Below is a small trained network, with its code and all its weights. Each question gives an input and a class and asks what happens when units are switched off, that is, made to give their printed mean instead of their output.

import numpy as np


def w(rows, s, z=0):
    codes = np.array(rows[::2]) - 128.0
    scale = np.full(codes.shape[1], s)
    scale[-1] = z or s
    return codes * scale


def f(y):
    return y / 2 * (1 + np.tanh(0.7978845608 * (y + 0.044715 * y**3)))


def log_softmax(a):
    a = a - a.max(-1, keepdims=True)
    return a - np.log(np.exp(a).sum(-1, keepdims=True))


def net(x, mask):
    res = np.array(x, float).reshape(1, 7) / 4 @ E
    y = f(res @ A[0][:, :-1].T + A[0][:, -1])
    res = res + np.where(mask, y, B[0][:, -1]) @ B[0][:, :-1]
    return log_softmax(res[-1] @ U[:, :-1].T + U[:, -1])


A, B = {}, {}
E = w([
[225,185,189,129,173,126,91,99,114],'x0',
[133,112,142,115,117,120,105,148,118],'x1',
[129,115,142,130,125,122,124,133,116],'x2',
[138,100,165,136,110,87,111,141,110],'x3',
[119,204,200,113,105,128,248,181,102],'x4',
[68,170,193,178,120,172,85,159,164],'x5',
[127,122,130,112,121,135,111,143,123],'x6',
],0.014)
A[0] = w([
[145,180,179,46,72,121,233,108,38,131],'N1',
[74,63,58,125,110,90,159,152,151,210],'N2',
[159,188,216,99,151,147,101,101,135,216],'N3',
[136,175,122,53,125,86,71,29,91,147],'N4',
[127,202,49,141,121,176,108,124,52,162],'N5',
[125,124,203,130,119,108,159,135,142,133],'N6',
[89,192,138,149,87,143,134,219,156,124],'N7',
[173,135,175,202,109,210,61,135,197,248],'N8',
[100,38,54,202,133,123,32,81,190,160],'N9',
[141,203,195,116,146,89,104,75,142,192],'N10',
[125,171,110,155,89,96,159,77,111,107],'N11',
[93,158,215,255,129,223,33,128,184,2],'N12',
[182,130,93,139,166,99,75,79,101,156],'N13',
[54,143,161,178,90,141,169,216,144,112],'N14',
[232,109,95,84,195,81,77,79,156,155],'N15',
[125,164,32,139,167,90,90,123,181,169],'N16',
[125,168,91,84,128,99,58,75,65,132],'N17',
],0.0092,0.0079)
B[0] = w([
[131,223,59,94,145,79,104,142,111,211],'N1',
[143,222,42,100,181,83,81,152,145,214],'N2',
[125,146,56,67,90,110,108,97,108,196],'N3',
[162,78,153,150,161,138,172,115,87,178],'N4',
[113,116,142,155,109,111,137,117,120,156],'N5',
[156,167,156,174,121,158,107,115,163,156],'N6',
[105,90,168,200,123,139,150,107,150,181],'N7',
[186,140,140,156,181,143,105,141,125,210],'N8',
[120,196,55,130,127,89,122,114,118,252],'N9',
[126,126,98,90,142,139,118,108,98,183],'N10',
[115,144,96,122,113,165,126,134,103,138],'N11',
[107,142,68,49,128,31,70,130,95,196],'N12',
[119,48,141,145,104,170,94,123,141,197],'N13',
[154,82,135,195,133,254,163,97,162,194],'N14',
[152,56,177,120,114,163,189,100,126,225],'N15',
[104,107,149,103,100,120,117,136,145,189],'N16',
[182,72,115,159,95,139,100,134,124,169],'N17',
],0.0099,0.018)
U = w([
[71,119,66,37,70,77,69,111,106,254],'0',
[142,186,83,155,255,127,35,230,134,78],'1',
[116,30,195,238,109,234,137,138,147,91],'2',
],0.008,0.0017)

Each question gives the input, the list of numbers given to net, and the class t.
The units are the neurons (one row each of A and B). Each row of codes is followed by its name. A weight is (code - 128) times the scale printed after its matrix; where a second scale follows, it is the last column's (A, B and U).
mask holds one flag per neuron, in row order. A switched-off neuron (its flag False) gives its mean, the last column of its row in B, instead of its output. The means were averaged over made-up inputs and are rounded, as every weight is.
A unit's drop is (log p(t) with every unit on - log p(t) with that unit switched off) / (log p(t) with every unit on - log p(t) with every unit switched off).
The circuit of an input: a set's keep is (log p(t) with only the set's units on - log p(t) with every unit switched off) / (log p(t) with every unit on - log p(t) with every unit switched off). Starting from the 12 units with the biggest drops (on a tie, the unit counted first), units are removed one at a time, each time the one whose removal leaves the highest keep (on an exact tie, the one counted first), for as long as the keep stays at least 0.8.
units of the circuit, in order: the units of the circuit, biggest drop first
most important unit: the unit with the biggest drop
top k neurons: the k neurons with the biggest drops, biggest first
drop when u is switched off: that unit's drop, to one decimal
input [-5,-7,-5,3,7,4,6], class 2: units of the circuit, in order -> N14
input [1,-7,7,2,-4,7,6], class 0: top 3 neurons -> N12, N2, N3
input [-2,-6,-6,0,1,6,-6], class 2: top 3 neurons -> N14, N1, N2
input [-2,-5,0,-4,2,1,-8], class 2: units of the circuit, in order -> N9, N12
input [-7,-8,3,-1,5,0,6], class 1: top 3 neurons -> N2, N1, N15
input [-5,5,-4,4,1,2,-3], class 2: top 3 neurons -> N1, N14, N12
input [-7,2,-7,-7,8,-2,0], class 1: top 2 neurons -> N1, N2
input [-8,6,6,8,8,0,0], class 1: top 3 neurons -> N1, N2, N15
input [-5,2,2,7,-8,8,-3], class 1: top 2 neurons -> N8, N3
input [5,1,-2,0,-1,6,6], class 0: top 2 neurons -> N12, N3
input [-1,-1,-5,-6,1,7,-5], class 2: top 3 neurons -> N2, N14, N1
input [-4,4,-6,2,1,-8,1], class 1: top 3 neurons -> N2, N3, N12
input [2,8,-2,1,-5,4,-7], class 0: top 2 neurons -> N12, N2
input [8,-6,-3,3,0,2,-5], class 0: most important unit -> N3
input [2,0,-2,-5,-7,3,5], class 0: top 3 neurons -> N12, N2, N16
input [2,-4,-5,0,-8,8,6], class 0: top 2 neurons -> N12, N2
input [3,2,-1,-3,1,-2,-6], class 0: drop when N2 is switched off -> 0.2
input [8,4,2,-7,7,-3,7], class 0: drop when N8 is switched off -> 0.1
input [6,-7,8,5,0,-1,0], class 2: drop when N13 is switched off -> 0.1
input [8,-8,-1,4,-3,7,-7], class 0: drop when N5 is switched off -> 0.0
input [2,-8,-3,4,-8,-3,4], class 2: most important unit -> N15
